Rows, then the matrix that takes each point to its nearest point in the smallest flat space through zero that holds them:
[[-7.37 -3.68 -0.41  7.05 -4.09  3.64  7.81  8.89]]
Nearest-point matrix:
[ 0.19  0.09  0.01 -0.18  0.10 -0.09 -0.20 -0.23]
[ 0.09  0.05  0.01 -0.09  0.05 -0.05 -0.10 -0.11]
[ 0.01  0.01  0.00 -0.01  0.01 -0.01 -0.01 -0.01]
[-0.18 -0.09 -0.01  0.17 -0.10  0.09  0.19  0.22]
[ 0.10  0.05  0.01 -0.10  0.06 -0.05 -0.11 -0.13]
[-0.09 -0.05 -0.01  0.09 -0.05  0.05  0.10  0.11]
[-0.20 -0.10 -0.01  0.19 -0.11  0.10  0.21  0.24]
[-0.23 -0.11 -0.01  0.22 -0.13  0.11  0.24  0.27]

[[-2.89  7.76 -6.19  6.74 -8.45  2.42  3.28  3.69]]
Nearest-point matrix:
[ 0.03 -0.09  0.07 -0.08  0.10 -0.03 -0.04 -0.04]
[-0.09  0.24 -0.19  0.21 -0.26  0.07  0.10  0.11]
[ 0.07 -0.19  0.15 -0.16  0.21 -0.06 -0.08 -0.09]
[-0.08  0.21 -0.16  0.18 -0.22  0.06  0.09  0.10]
[ 0.10 -0.26  0.21 -0.22  0.28 -0.08 -0.11 -0.12]
[-0.03  0.07 -0.06  0.06 -0.08  0.02  0.03  0.04]
[-0.04  0.10 -0.08  0.09 -0.11  0.03  0.04  0.05]
[-0.04  0.11 -0.09  0.10 -0.12  0.04  0.05  0.05]

[[-2.75 -2.49 -0.43  1.50 -4.64 -4.47 -0.11 -7.65]
 [-0.04  1.01 -0.97 -0.13  2.70 -6.84 -0.02  0.14]]
Nearest-point matrix:
[ 0.07  0.07  0.00 -0.04  0.13  0.07  0.00  0.19]
[ 0.07  0.09 -0.01 -0.04  0.18 -0.06  0.00  0.19]
[ 0.00 -0.01  0.02  0.00 -0.04  0.12  0.00  0.01]
[-0.04 -0.04  0.00  0.02 -0.08 -0.02  0.00 -0.11]
[ 0.13  0.18 -0.04 -0.08  0.39 -0.20  0.00  0.37]
[ 0.07 -0.06  0.12 -0.02 -0.20  0.90  0.00  0.17]
[ 0.00  0.00  0.00  0.00  0.00  0.00  0.00  0.01]
[ 0.19  0.19  0.01 -0.11  0.37  0.17  0.01  0.53]

[[-6.09  5.57  4.59  2.81  2.45 -3.94  3.31 -5.28]
 [-7.46  0.47  3.89  3.30 -7.18 -6.19  6.11 -4.08]]
Nearest-point matrix:
[ 0.29 -0.13 -0.18 -0.13  0.09  0.22 -0.20  0.20]
[-0.13  0.32  0.15  0.07  0.36 -0.05  0.01 -0.19]
[-0.18  0.15  0.13  0.08  0.05 -0.12  0.10 -0.15]
[-0.13  0.07  0.08  0.06 -0.03 -0.10  0.09 -0.09]
[ 0.09  0.36  0.05 -0.03  0.68  0.16 -0.20 -0.09]
[ 0.22 -0.05 -0.12 -0.10  0.16  0.17 -0.17  0.13]
[-0.20  0.01  0.10  0.09 -0.20 -0.17  0.17 -0.11]
[ 0.20 -0.19 -0.15 -0.09 -0.09  0.13 -0.11  0.18]

[[ 2.63  2.65 -2.64 -2.69 -1.35  2.36  1.21 -7.43]
 [-0.39  5.58 -3.50 -0.14 -0.86 -7.42  1.39 -4.79]]
Nearest-point matrix:
[ 0.10  0.01 -0.04 -0.10 -0.04  0.20  0.02 -0.19]
[ 0.01  0.26 -0.17 -0.03 -0.05 -0.29  0.07 -0.26]
[-0.04 -0.17  0.12  0.05  0.04  0.12 -0.05  0.24]
[-0.10 -0.03  0.05  0.09  0.04 -0.16 -0.03  0.20]
[-0.04 -0.05  0.04  0.04  0.02 -0.02 -0.02  0.11]
[ 0.20 -0.29  0.12 -0.16 -0.02  0.77 -0.04 -0.09]
[ 0.02  0.07 -0.05 -0.03 -0.02 -0.04  0.02 -0.11]
[-0.19 -0.26  0.24  0.20  0.11 -0.09 -0.11  0.61]

[[-0.06 -0.06  1.10 -2.43  3.74  1.64 -0.08  1.62]
 [-1.01  0.07  1.33 -2.07  8.71  0.69  1.56  4.18]]
Nearest-point matrix:
[ 0.04 -0.01  0.03 -0.10 -0.10  0.10 -0.08 -0.06]
[-0.01  0.00 -0.01  0.03  0.01 -0.02  0.02  0.01]
[ 0.03 -0.01  0.07 -0.17  0.09  0.14 -0.06  0.03]
[-0.10  0.03 -0.17  0.47 -0.11 -0.40  0.20  0.00]
[-0.10  0.01  0.09 -0.11  0.74  0.00  0.16  0.36]
[ 0.10 -0.02  0.14 -0.40  0.00  0.35 -0.19 -0.04]
[-0.08  0.02 -0.06  0.20  0.16 -0.19  0.14  0.11]
[-0.06  0.01  0.03  0.00  0.36 -0.04  0.11  0.18]

[[-0.51 -6.92 -3.79  2.45  0.66  2.02 -1.74  2.90]
 [ 1.87  5.87 -1.68 -5.10 -4.66 -2.57 -1.07  1.63]]
Nearest-point matrix:
[ 0.04  0.08 -0.06 -0.10 -0.10 -0.04 -0.04  0.06]
[ 0.08  0.61  0.21 -0.30 -0.17 -0.20  0.09 -0.15]
[-0.06  0.21  0.39  0.09  0.21 -0.01  0.19 -0.32]
[-0.10 -0.30  0.09  0.26  0.24  0.13  0.06 -0.09]
[-0.10 -0.17  0.21  0.24  0.27  0.10  0.11 -0.18]
[-0.04 -0.20 -0.01  0.13  0.10  0.08  0.00  0.00]
[-0.04  0.09  0.19  0.06  0.11  0.00  0.10 -0.16]
[ 0.06 -0.15 -0.32 -0.09 -0.18  0.00 -0.16  0.26]

[[ 1.55 -7.59 -0.29 -0.01 -4.15  2.36  0.86  0.44]]
Nearest-point matrix:
[ 0.03 -0.14 -0.01  0.00 -0.08  0.04  0.02  0.01]
[-0.14  0.69  0.03  0.00  0.38 -0.21 -0.08 -0.04]
[-0.01  0.03  0.00  0.00  0.01 -0.01  0.00  0.00]
[ 0.00  0.00  0.00  0.00  0.00  0.00  0.00  0.00]
[-0.08  0.38  0.01  0.00  0.21 -0.12 -0.04 -0.02]
[ 0.04 -0.21 -0.01  0.00 -0.12  0.07  0.02  0.01]
[ 0.02 -0.08  0.00  0.00 -0.04  0.02  0.01  0.00]
[ 0.01 -0.04  0.00  0.00 -0.02  0.01  0.00  0.00]
